Below is a small trained network, with its code and all its weights. Each question gives an input and a class and asks what happens when units are switched off, that is, made to give their printed mean instead of their output.

import numpy as np


def w(rows, s, z=0):
    codes = np.array(rows[::2]) - 128.0
    scale = np.full(codes.shape[1], s)
    scale[-1] = z or s
    return codes * scale


def f(y):
    return y / 2 * (1 + np.tanh(0.7978845608 * (y + 0.044715 * y**3)))


def log_softmax(a):
    a = a - a.max(-1, keepdims=True)
    return a - np.log(np.exp(a).sum(-1, keepdims=True))


def net(x, mask):
    res = np.array(x, float).reshape(1, 6) / 4 @ E
    y = f(res @ A[0][:, :-1].T + A[0][:, -1])
    res = res + np.where(mask, y, B[0][:, -1]) @ B[0][:, :-1]
    return log_softmax(res[-1] @ U[:, :-1].T + U[:, -1])


A, B = {}, {}
E = w([
[253,71,57,135],'x0',
[128,130,128,126],'x1',
[157,40,215,10],'x2',
[133,130,129,125],'x3',
[131,130,136,135],'x4',
[90,26,147,254],'x5',
],0.0067)
A[0] = w([
[135,174,109,75,122],'neuron 1',
[126,170,102,74,152],'neuron 2',
[129,65,95,188,255],'neuron 3',
[255,85,110,144,82],'neuron 4',
[123,179,78,64,127],'neuron 5',
[107,56,94,159,148],'neuron 6',
[141,45,147,34,76],'neuron 7',
[213,101,77,137,82],'neuron 8',
[105,167,67,165,88],'neuron 9',
[122,227,107,183,110],'neuron 10',
[136,146,71,29,145],'neuron 11',
[223,102,90,143,102],'neuron 12',
[56,161,179,120,92],'neuron 13',
[111,168,72,150,83],'neuron 14',
[95,72,135,12,76],'neuron 15',
[106,165,137,97,70],'neuron 16',
[83,109,204,133,97],'neuron 17',
[95,73,189,173,192],'neuron 18',
[92,167,211,139,56],'neuron 19',
[118,181,21,211,127],'neuron 20',
[125,89,200,80,102],'neuron 21',
[99,191,240,158,107],'neuron 22',
[188,210,122,111,132],'neuron 23',
[56,151,167,128,96],'neuron 24',
],0.0099,0.0066)
B[0] = w([
[99,131,159,193,161],'neuron 1',
[102,139,174,163,172],'neuron 2',
[117,164,196,124,255],'neuron 3',
[155,155,51,135,194],'neuron 4',
[79,124,175,195,173],'neuron 5',
[111,171,141,162,176],'neuron 6',
[120,66,124,164,198],'neuron 7',
[145,153,47,111,172],'neuron 8',
[86,29,128,102,160],'neuron 9',
[147,51,128,93,190],'neuron 10',
[133,150,158,182,197],'neuron 11',
[144,170,37,130,181],'neuron 12',
[143,170,24,137,169],'neuron 13',
[78,22,146,153,147],'neuron 14',
[115,101,125,158,188],'neuron 15',
[158,126,79,211,128],'neuron 16',
[140,129,92,194,162],'neuron 17',
[87,175,186,138,218],'neuron 18',
[139,119,30,151,147],'neuron 19',
[113,74,153,70,232],'neuron 20',
[115,56,80,107,177],'neuron 21',
[149,149,45,104,178],'neuron 22',
[74,108,174,159,174],'neuron 23',
[135,122,2,90,164],'neuron 24',
],0.0074)
U = w([
[102,6,134,97,15],'0',
[111,165,68,113,43],'1',
[111,135,156,112,248],'2',
[106,137,158,103,225],'3',
[102,137,153,103,214],'4',
[100,150,177,178,2],'5',
],0.015,0.0063)

Each question gives the input, the list of numbers given to net, and the class t.
The units are the neurons (one row each of A and B). Each row of codes is followed by its name. A weight is (code - 128) times the scale printed after its matrix; where a second scale follows, it is the last column's (A, B and U).
mask holds one flag per neuron, in row order. A switched-off neuron (its flag False) gives its mean, the last column of its row in B, instead of its output. The means were averaged over made-up inputs and are rounded, as every weight is.
A unit's drop is (log p(t) with every unit on - log p(t) with that unit switched off) / (log p(t) with every unit on - log p(t) with every unit switched off).
The circuit of an input: a set's keep is (log p(t) with only the set's units on - log p(t) with every unit switched off) / (log p(t) with every unit on - log p(t) with every unit switched off). Starting from the 12 units with the biggest drops (on a tie, the unit counted first), units are removed one at a time, each time the one whose removal leaves the highest keep (on an exact tie, the one counted first), for as long as the keep stays at least 0.8.
circuit, biggest first: the units of the circuit, biggest drop first
top k neurons: the k neurons with the biggest drops, biggest first
drop of u: that unit's drop, to one decimal
input [2,3,-8,-4,0,7], class 0: circuit, biggest first -> neuron 20
input [-4,1,-8,-5,3,7], class 0: circuit, biggest first -> neuron 20; neuron 9
input [-2,3,2,-6,0,7], class 5: circuit, biggest first -> neuron 18; neuron 20
input [0,0,-7,5,7,6], class 0: top 3 neurons -> neuron 20; neuron 9; neuron 10
input [6,2,2,6,3,4], class 1: top 2 neurons -> neuron 4; neuron 12
input [6,4,-6,-6,6,4], class 0: top 4 neurons -> neuron 20; neuron 9; neuron 14; neuron 10
input [-8,0,6,6,3,-8], class 1: top 4 neurons -> neuron 13; neuron 22; neuron 24; neuron 19
input [6,-6,0,-2,-3,-8], class 5: drop of neuron 5 -> 0.3
input [6,-6,4,-1,0,7], class 5: drop of neuron 3 -> 0.2
input [8,6,3,4,-3,1], class 1: drop of neuron 4 -> 0.1
